Below is a small trained network, with its code and all its weights. Each question gives an input and a class and asks what happens when units are switched off, that is, made to give their printed mean instead of their output.

import numpy as np


def w(rows, s, z=0):
    codes = np.array(rows[::2]) - 128.0
    scale = np.full(codes.shape[1], s)
    scale[-1] = z or s
    return codes * scale


def norm(h):
    return h / np.sqrt((h * h).mean(-1, keepdims=True) + 1e-5)


def f(y):
    return y / 2 * (1 + np.tanh(0.7978845608 * (y + 0.044715 * y**3)))


def log_softmax(a):
    a = a - a.max(-1, keepdims=True)
    return a - np.log(np.exp(a).sum(-1, keepdims=True))


def net(x, mask):
    res = np.array(x, float).reshape(1, 3) / 4 @ E
    u = 0
    for l in range(3):
        y = f(norm(res) @ A[l][:, :-1].T + A[l][:, -1])
        res = res + np.where(mask[u : u + 9], y, B[l][:, -1]) @ B[l][:, :-1]
        u += 9
    return log_softmax(norm(res)[-1] @ U[:, :-1].T + U[:, -1])


A, B = {}, {}
E = w([
[107,176,139,77,135,99],'x0',
[172,96,254,98,177,149],'x1',
[71,115,124,144,179,124],'x2',
],0.00075)
A[0] = w([
[139,190,74,99,36,100,51],'0.n1',
[146,83,23,236,100,162,77],'0.n2',
[173,45,191,193,121,209,30],'0.n3',
[109,128,132,125,147,148,108],'0.n4',
[4,113,52,189,173,79,59],'0.n5',
[132,130,120,123,139,135,127],'0.n6',
[124,135,131,133,127,134,128],'0.n7',
[143,159,131,102,144,104,205],'0.n8',
[65,210,74,95,74,58,2],'0.n9',
],0.0022,0.00074)
B[0] = w([
[150,114,81,143,133,66,161],'0.n1',
[70,104,216,107,88,140,246],'0.n2',
[164,131,48,119,174,121,197],'0.n3',
[120,129,131,156,130,121,124],'0.n4',
[128,117,131,84,149,250,255],'0.n5',
[128,123,133,123,129,127,128],'0.n6',
[128,125,131,125,129,128,128],'0.n7',
[101,156,99,137,103,134,167],'0.n8',
[174,102,56,121,160,135,174],'0.n9',
],0.0021,0.00076)
A[1] = w([
[202,127,153,137,132,113,8],'1.n1',
[128,118,129,119,131,123,110],'1.n2',
[116,72,70,183,85,152,73],'1.n3',
[95,108,195,130,158,166,190],'1.n4',
[174,82,172,138,124,150,31],'1.n5',
[99,145,162,119,161,132,67],'1.n6',
[104,114,149,152,58,129,222],'1.n7',
[133,116,86,134,5,121,2],'1.n8',
[150,182,165,101,95,86,28],'1.n9',
],0.0031,0.00041)
B[1] = w([
[95,120,77,150,54,221,148],'1.n1',
[116,139,117,134,114,120,126],'1.n2',
[151,177,214,93,118,102,197],'1.n3',
[115,144,66,136,86,10,254],'1.n4',
[93,130,2,141,73,123,176],'1.n5',
[83,153,129,168,111,56,145],'1.n6',
[141,48,181,47,99,82,165],'1.n7',
[128,76,188,130,181,13,196],'1.n8',
[129,146,223,115,141,214,126],'1.n9',
],0.0015,0.00082)
A[2] = w([
[137,124,122,115,133,100,64],'2.n1',
[72,18,5,217,175,45,34],'2.n2',
[103,116,101,229,211,163,3],'2.n3',
[241,40,68,139,60,202,23],'2.n4',
[94,172,147,125,169,127,95],'2.n5',
[1,138,177,56,195,51,21],'2.n6',
[170,159,181,118,72,206,119],'2.n7',
[70,92,143,122,51,165,93],'2.n8',
[98,171,108,108,70,143,106],'2.n9',
],0.0022,0.00053)
B[2] = w([
[156,148,123,130,128,116,115],'2.n1',
[219,126,226,108,167,211,254],'2.n2',
[186,71,166,143,149,76,129],'2.n3',
[76,185,57,252,88,75,185],'2.n4',
[109,149,153,181,102,94,128],'2.n5',
[120,152,93,251,85,135,214],'2.n6',
[173,138,142,112,84,225,137],'2.n7',
[72,100,156,123,143,196,156],'2.n8',
[149,117,216,147,158,134,139],'2.n9',
],0.0016,0.00089)
U = w([
[117,12,218,70,17,12,167],'0',
[244,188,26,24,119,8,86],'1',
[3,16,179,124,124,253,209],'2',
[64,185,13,49,255,198,74],'3',
[205,136,18,247,23,199,187],'4',
[190,232,236,29,46,237,138],'5',
[251,44,203,207,247,155,146],'6',
[40,236,211,226,188,28,1],'7',
],0.0071,0.00068)

Each question gives the input, the list of numbers given to net, and the class t.
The units are the neurons (one row each of A and B). Each row of codes is followed by its name. A weight is (code - 128) times the scale printed after its matrix; where a second scale follows, it is the last column's (A, B and U).
mask holds one flag per neuron, layer by layer. A switched-off neuron (its flag False) gives its mean, the last column of its row in B, instead of its output. The means were averaged over made-up inputs and are rounded, as every weight is.
A unit's drop is (log p(t) with every unit on - log p(t) with that unit switched off) / (log p(t) with every unit on - log p(t) with every unit switched off).
The circuit of an input: a set's keep is (log p(t) with only the set's units on - log p(t) with every unit switched off) / (log p(t) with every unit on - log p(t) with every unit switched off). Starting from the 12 units with the biggest drops (on a tie, the unit counted first), units are removed one at a time, each time the one whose removal leaves the highest keep (on an exact tie, the one counted first), for as long as the keep stays at least 0.8.
circuit, biggest first: the units of the circuit, biggest drop first
k most important neurons: the k neurons with the biggest drops, biggest first
k most important neurons of layer l: the k neurons of layer l with the biggest drops, biggest first
drop of u: that unit's drop, to one decimal
input [-6,2,-6], class 4: circuit, biggest first	(2.n4)
input [-8,-4,8], class 2: circuit, biggest first	(0.n2, 0.n5)
input [-5,-6,-2], class 0: circuit, biggest first	(0.n2, 1.n8)
input [-2,-8,-4], class 0: 3 most important neurons	(0.n2, 1.n8, 0.n3)
input [-2,1,0], class 4: 3 most important neurons	(0.n3, 1.n8, 2.n4)
input [-1,-6,-1], class 0: circuit, biggest first	(0.n2, 1.n8)
input [8,6,1], class 7: circuit, biggest first	(2.n2, 2.n6)
input [-2,2,8], class 6: circuit, biggest first	(0.n2, 2.n3)
input [-7,-7,1], class 2: 2 most important neurons	(0.n2, 0.n5)
input [0,-2,6], class 2: circuit, biggest first	(0.n5, 0.n3)
input [-4,-5,5], class 2: circuit, biggest first	(0.n5, 0.n2)
input [-8,4,-3], class 4: 2 most important neurons	(2.n4, 0.n3)
input [-6,-3,6], class 2: 2 most important neurons of layer 0	(0.n5, 0.n2)
input [0,-6,-2], class 0: 2 most important neurons of layer 1	(1.n8, 1.n3)
input [-7,-2,5], class 2: circuit, biggest first	(0.n2)
input [-6,2,-1], class 4: 2 most important neurons	(0.n3, 2.n4)
input [0,-3,-3], class 0: 3 most important neurons	(0.n2, 0.n3, 1.n8)
input [-8,-2,-1], class 0: circuit, biggest first	(0.n2, 1.n7)
input [2,2,2], class 7: 2 most important neurons	(0.n9, 0.n2)
input [-3,8,-6], class 4: most important neuron of layer 1	(1.n5)
input [-3,0,-2], class 0: 2 most important neurons	(0.n2, 0.n5)
input [6,8,2], class 7: 3 most important neurons of layer 1	(1.n4, 1.n6, 1.n3)
input [-5,-5,2], class 2: 3 most important neurons	(0.n5, 0.n2, 2.n8)
input [-1,-8,4], class 2: 3 most important neurons	(0.n2, 0.n5, 0.n3)
input [-4,-5,1], class 2: 3 most important neurons	(0.n2, 0.n5, 2.n8)
input [-2,2,-1], class 4: 2 most important neurons of layer 1	(1.n1, 1.n8)
input [0,4,-5], class 4: 2 most important neurons of layer 0	(0.n2, 0.n3)
input [-2,-7,0], class 0: 3 most important neurons of layer 0	(0.n2, 0.n3, 0.n1)
input [-5,6,-5], class 4: drop of 2.n4	0.1
